Here is a tiny trained network, its code and every weight. The questions are about switching its units off for an input and a class, where a switched-off unit gives its printed mean instead of its output.

import numpy as np


def w(rows, s, z=0):
    codes = np.array(rows[::2]) - 128.0
    scale = np.full(codes.shape[1], s)
    scale[-1] = z or s
    return codes * scale


def f(y):
    return y / 2 * (1 + np.tanh(0.7978845608 * (y + 0.044715 * y**3)))


def log_softmax(a):
    a = a - a.max(-1, keepdims=True)
    return a - np.log(np.exp(a).sum(-1, keepdims=True))


def net(x, mask):
    res = np.array(x, float).reshape(1, 2) / 4 @ E
    y = f(res @ A[0][:, :-1].T + A[0][:, -1])
    res = res + np.where(mask, y, B[0][:, -1]) @ B[0][:, :-1]
    return log_softmax(res[-1] @ U[:, :-1].T + U[:, -1])


A, B = {}, {}
E = w([
[185,35,254,114,58,54,42,38,162,145,104],'x0',
[60,92,134,64,94,146,185,229,198,231,50],'x1',
],0.0067)
A[0] = w([
[62,117,140,48,112,151,179,156,221,246,55,106],'N1',
[209,178,123,212,199,113,68,56,40,67,223,106],'N2',
[185,35,219,138,48,27,45,84,171,169,100,103],'N3',
[63,205,32,122,253,230,199,166,119,99,142,120],'N4',
[225,169,112,209,187,99,54,75,53,34,215,109],'N5',
[136,98,124,118,147,173,135,141,86,123,140,254],'N6',
[43,216,42,196,202,215,205,190,53,151,182,106],'N7',
[48,68,122,48,90,148,183,176,205,221,50,103],'N8',
],0.0043,0.0092)
B[0] = w([
[66,41,119,75,193,206,207,133,132,123,190,189],'N1',
[32,24,103,72,173,183,243,108,149,109,213,181],'N2',
[171,52,218,206,60,70,170,34,22,199,114,188],'N3',
[185,96,204,174,79,57,139,51,69,178,105,214],'N4',
[71,76,96,86,180,189,212,122,152,119,165,185],'N5',
[168,254,72,145,137,125,2,223,215,70,64,254],'N6',
[151,27,202,190,57,62,176,34,27,198,116,210],'N7',
[87,23,100,82,168,194,224,82,138,99,194,193],'N8',
],0.0077,0.0082)
U = w([
[191,99,183,210,28,36,146,93,11,202,98,41],'0',
[2,93,109,33,196,209,188,131,183,96,216,25],'1',
[178,254,104,134,123,103,31,175,230,85,39,254],'2',
],0.0086,0.0031)

Each question gives the input, the list of numbers given to net, and the class t.
The units are the neurons (one row each of A and B). Each row of codes is followed by its name. A weight is (code - 128) times the scale printed after its matrix; where a second scale follows, it is the last column's (A, B and U).
mask holds one flag per neuron, in row order. A switched-off neuron (its flag False) gives its mean, the last column of its row in B, instead of its output. The means were averaged over made-up inputs and are rounded, as every weight is.
A unit's drop is (log p(t) with every unit on - log p(t) with that unit switched off) / (log p(t) with every unit on - log p(t) with every unit switched off).
The circuit of an input: a set's keep is (log p(t) with only the set's units on - log p(t) with every unit switched off) / (log p(t) with every unit on - log p(t) with every unit switched off). Starting from all 8 units, units are removed one at a time, each time the one whose removal leaves the highest keep (on an exact tie, the one counted first), for as long as the keep stays at least 0.8.
circuit, biggest first: the units of the circuit, biggest drop first
most important unit: the unit with the biggest drop
top k neurons: the k neurons with the biggest drops, biggest first
drop when u is switched off: that unit's drop, to one decimal
input [4,5], class 1: circuit, biggest first -> N4
input [-3,-3], class 2: circuit, biggest first -> N3, N8
input [-8,6], class 0: top 2 neurons -> N7, N4
input [3,-2], class 2: circuit, biggest first -> N7, N8
input [2,2], class 2: circuit, biggest first -> N7, N2
input [-1,3], class 2: top 2 neurons -> N2, N5
input [6,7], class 1: top 2 neurons -> N1, N8
input [-3,3], class 2: top 4 neurons -> N3, N2, N5, N6
input [-2,2], class 2: top 2 neurons -> N3, N2
input [-3,-2], class 2: drop when N5 is switched off -> 0.0
input [-5,-3], class 0: drop when N7 is switched off -> 0.3
input [2,-2], class 2: drop when N7 is switched off -> 0.2
input [-8,7], class 0: drop when N7 is switched off -> 0.9
input [3,1], class 2: most important unit -> N7
